Here is a tiny trained network, its code and every weight. The questions are about switching its units off for an input and a target symbol, where a switched-off unit gives its printed mean instead of its output.

import numpy as np


def w(rows, s, z=0):
    codes = np.array(rows[::2]) - 128.0
    scale = np.full(codes.shape[1], s)
    scale[-1] = z or s
    return codes * scale


def norm(h):
    return h / np.sqrt((h * h).mean(-1, keepdims=True) + 1e-5)


def f(y):
    return np.maximum(y, 0)


def softmax(a):
    e = np.exp(a - a.max(-1, keepdims=True))
    return e / e.sum(-1, keepdims=True)


def log_softmax(a):
    a = a - a.max(-1, keepdims=True)
    return a - np.log(np.exp(a).sum(-1, keepdims=True))


def net(x, mask):
    ids = ['ΓΘΦΨβεζμστ'.index(c) for c in x.split()]
    T = len(ids)
    res = E[ids] + P[:T]
    u = 0
    for l in range(3):
        q, k, v = (norm(res) @ M[l].T for M in (Q, K, V))
        z = softmax(np.where(np.tri(T) > 0, q @ k.T / 2**0.5, -1e9)) @ v
        res = res + np.where(mask[u], z, O[l][:, -1]) @ O[l][:, :-1]
        u += 1
        y = f(norm(res) @ A[l][:, :-1].T + A[l][:, -1])
        res = res + np.where(mask[u : u + 12], y, B[l][:, -1]) @ B[l][:, :-1]
        u += 12
    return log_softmax(norm(res)[-1] @ U[:, :-1].T + U[:, -1])


Q, K, V, O, A, B = {}, {}, {}, {}, {}, {}
E = w([
[74,84,123,120,175],'Γ',
[129,127,139,129,121],'Θ',
[100,143,122,135,115],'Φ',
[93,153,114,123,122],'Ψ',
[126,172,144,149,127],'β',
[119,168,122,134,118],'ε',
[143,184,66,140,142],'ζ',
[250,195,175,140,121],'μ',
[204,107,95,50,184],'σ',
[104,70,81,166,108],'τ',
],0.02)
P = w([
[54,120,136,108,14],'0',
[91,197,196,217,39],'1',
[61,250,170,224,89],'2',
[110,253,178,158,145],'3',
[130,240,159,128,163],'4',
[178,142,195,131,149],'5',
],0.0054)
Q[0] = w([
[94,88,146,197,220],'L0H0',
[133,2,146,141,88],'L0H0',
],0.01)
K[0] = w([
[40,114,64,59,73],'L0H0',
[142,139,121,102,2],'L0H0',
],0.0076)
V[0] = w([
[2,66,159,123,175],'L0H0',
[106,77,82,174,111],'L0H0',
],0.0087)
O[0] = w([
[255,93,211,68,107,255],'L0H0',
[187,47,70,164,183,141],'L0H0',
],0.0096,0.003)
A[0] = w([
[236,171,57,150,58,255],'L0N0',
[109,161,163,161,88,46],'L0N1',
[132,40,73,190,150,93],'L0N2',
[102,191,170,255,244,7],'L0N3',
[160,62,79,148,111,136],'L0N4',
[220,183,122,81,213,151],'L0N5',
[54,47,208,81,147,147],'L0N6',
[108,182,81,73,62,73],'L0N7',
[84,168,107,142,234,31],'L0N8',
[44,83,105,157,185,3],'L0N9',
[112,239,139,100,144,120],'L0N10',
[136,116,236,56,47,74],'L0N11',
],0.0077,0.0036)
B[0] = w([
[2,49,144,194,197,255],'L0N0',
[117,86,201,128,190,163],'L0N1',
[194,211,106,86,119,161],'L0N2',
[74,137,50,59,69,181],'L0N3',
[159,199,79,243,76,159],'L0N4',
[180,139,63,230,128,222],'L0N5',
[232,221,185,146,83,185],'L0N6',
[124,178,166,167,220,185],'L0N7',
[123,15,41,32,59,164],'L0N8',
[249,81,181,45,122,139],'L0N9',
[122,13,126,194,218,242],'L0N10',
[115,82,80,132,241,237],'L0N11',
],0.006,0.0056)
Q[1] = w([
[113,155,161,27,87],'L1H0',
[2,108,147,101,172],'L1H0',
],0.0086)
K[1] = w([
[1,19,157,133,158],'L1H0',
[109,203,43,200,150],'L1H0',
],0.0074)
V[1] = w([
[65,134,195,2,209],'L1H0',
[78,96,47,32,66],'L1H0',
],0.0091)
O[1] = w([
[88,118,153,141,249,90],'L1H0',
[124,115,87,97,177,2],'L1H0',
],0.013,0.0069)
A[1] = w([
[114,101,161,183,172,158],'L1N0',
[96,248,156,133,131,64],'L1N1',
[153,104,17,197,85,3],'L1N2',
[96,200,94,144,139,79],'L1N3',
[137,154,27,155,145,112],'L1N4',
[113,88,206,78,56,116],'L1N5',
[90,124,100,143,141,36],'L1N6',
[89,80,138,188,107,63],'L1N7',
[153,195,111,65,59,100],'L1N8',
[184,47,64,85,180,60],'L1N9',
[97,139,125,186,108,91],'L1N10',
[12,91,31,127,61,34],'L1N11',
],0.011,0.005)
B[1] = w([
[62,166,82,163,37,255],'L1N0',
[87,141,76,138,43,163],'L1N1',
[137,160,207,107,166,204],'L1N2',
[92,126,108,137,72,174],'L1N3',
[198,66,208,104,67,194],'L1N4',
[108,171,175,194,171,169],'L1N5',
[84,67,170,193,188,149],'L1N6',
[113,53,140,119,114,176],'L1N7',
[254,111,98,11,142,159],'L1N8',
[17,71,86,69,58,148],'L1N9',
[74,110,195,61,147,189],'L1N10',
[196,153,97,226,103,232],'L1N11',
],0.0078,0.0066)
Q[2] = w([
[197,29,255,213,178],'L2H0',
[199,194,148,235,57],'L2H0',
],0.0078)
K[2] = w([
[82,246,137,54,255],'L2H0',
[234,145,95,53,163],'L2H0',
],0.0078)
V[2] = w([
[105,233,66,193,162],'L2H0',
[124,2,59,30,195],'L2H0',
],0.0087)
O[2] = w([
[246,212,64,137,154,119],'L2H0',
[112,22,21,191,104,2],'L2H0',
],0.011,0.0063)
A[2] = w([
[124,133,135,11,144,198],'L2N0',
[64,82,4,117,102,50],'L2N1',
[153,115,111,120,54,25],'L2N2',
[105,143,168,132,163,42],'L2N3',
[195,107,174,214,150,227],'L2N4',
[78,119,178,156,86,82],'L2N5',
[110,100,85,32,137,143],'L2N6',
[173,198,88,181,126,34],'L2N7',
[185,119,130,79,64,146],'L2N8',
[17,149,163,183,219,5],'L2N9',
[171,125,76,79,183,31],'L2N10',
[129,162,93,100,165,93],'L2N11',
],0.013,0.003)
B[2] = w([
[79,92,6,161,191,144],'L2N0',
[113,167,38,20,149,142],'L2N1',
[166,120,181,65,121,160],'L2N2',
[152,148,140,84,129,165],'L2N3',
[160,79,86,79,156,254],'L2N4',
[170,110,80,158,141,216],'L2N5',
[118,118,38,164,97,135],'L2N6',
[165,49,137,216,165,199],'L2N7',
[121,92,156,82,110,189],'L2N8',
[156,116,144,79,141,223],'L2N9',
[104,100,53,106,112,131],'L2N10',
[96,88,163,77,125,137],'L2N11',
],0.012,0.009)
U = w([
[138,106,114,119,142,29],'Γ',
[138,142,151,99,146,63],'Θ',
[50,44,198,148,139,104],'Φ',
[108,107,155,91,248,88],'Ψ',
[109,176,159,112,140,190],'β',
[106,161,158,122,145,190],'ε',
[230,119,86,185,178,12],'ζ',
[149,195,129,171,113,210],'μ',
[97,135,57,82,120,254],'σ',
[201,128,123,72,27,74],'τ',
],0.011,0.0035)

Each question gives the input, a string of symbols that net reads in full, and the target symbol t.
The units are the heads (2 rows each of Q, K, V and O) and the neurons (one row each of A and B). Each row of codes is followed by its name. A weight is (code - 128) times the scale printed after its matrix; where a second scale follows, it is the last column's (O, A, B and U).
mask holds one flag per unit, layer by layer, with each layer's heads first. A switched-off unit (its flag False) gives its mean, the last column of its rows in O or B, instead of its output. The means were averaged over made-up inputs and are rounded, as every weight is.
A unit's drop is (log p(t) with every unit on - log p(t) with that unit switched off) / (log p(t) with every unit on - log p(t) with every unit switched off).
The circuit of an input: a set's keep is (log p(t) with only the set's units on - log p(t) with every unit switched off) / (log p(t) with every unit on - log p(t) with every unit switched off). Starting from the 12 units with the biggest drops (on a tie, the unit counted first), units are removed one at a time, each time the one whose removal leaves the highest keep (on an exact tie, the one counted first), for as long as the keep stays at least 0.8.
circuit, biggest first: the units of the circuit, biggest drop first
top k neurons: the k neurons with the biggest drops, biggest first
top k neurons in layer l: the k neurons of layer l with the biggest drops, biggest first
input β Ψ σ, target σ: top 2 neurons in layer 1	[L1N9; L1N5]
input μ ζ ε, target μ: top neuron	[L0N11]
input Γ Γ Ψ Θ Ψ σ, target σ: top 3 neurons in layer 2	[L2N0; L2N7; L2N6]
input Ψ ε Ψ μ Φ, target μ: circuit, biggest first	[L0H0; L1N11]
input Γ μ τ Ψ Φ Ψ, target Φ: circuit, biggest first	[L2H0; L0H0; L0N0]
input Γ Ψ σ Φ ζ ε, target Φ: circuit, biggest first	[L0H0; L2H0]
input Ψ τ ζ, target τ: top 3 neurons in layer 0	[L0N4; L0N2; L0N11]
input Γ Ψ Θ, target Φ: circuit, biggest first	[L2H0; L0H0]
input σ Φ Ψ Φ, target Ψ: circuit, biggest first	[L1H0; L0N5; L0H0]
input Γ ζ τ ζ Ψ Ψ, target Φ: top 3 neurons	[L0N0; L0N6; L1N11]
input Ψ Γ β, target ζ: top 2 neurons	[L0N5; L0N11]
input Γ Ψ Ψ ζ Φ, target Φ: top 3 neurons	[L0N0; L1N0; L0N5]
input τ Ψ Θ ζ Ψ Γ, target τ: circuit, biggest first	[L1H0; L0N11]
input ζ Γ Ψ Ψ, target σ: top 2 neurons	[L0N9; L2N1]
input Γ β Ψ τ, target Φ: top 4 neurons	[L0N0; L1N11; L0N6; L0N11]
input Γ Φ ζ, target Φ: circuit, biggest first	[L0N0; L2H0; L0H0]
input σ Ψ β, target σ: top neuron	[L2N1]
input ζ Ψ Φ, target ζ: top 2 neurons	[L1N11; L0N5]
input Θ Φ Ψ Ψ Ψ Ψ, target Ψ: top 2 neurons	[L0N11; L0N5]
input Ψ Γ Γ Ψ Γ Θ, target ζ: top 3 neurons	[L0N5; L0N11; L0N4]
input ζ τ Ψ β, target τ: circuit, biggest first	[L1H0]
input Ψ Φ Ψ Ψ, target Ψ: circuit, biggest first	[L1H0; L0N5; L0N6]
input Γ τ ζ ε τ, target Φ: circuit, biggest first	[L0N0; L0H0; L2H0]
input Ψ Ψ β σ Θ, target σ: top 2 neurons	[L0N5; L2N1]
input ζ Θ Ψ σ τ ζ, target τ: circuit, biggest first	[L1H0; L1N4; L0H0; L0N11]
input Φ Ψ Θ, target Ψ: circuit, biggest first	[L1H0; L0N5; L0N11; L0N6]
input Ψ μ Ψ τ, target τ: circuit, biggest first	[L1H0]
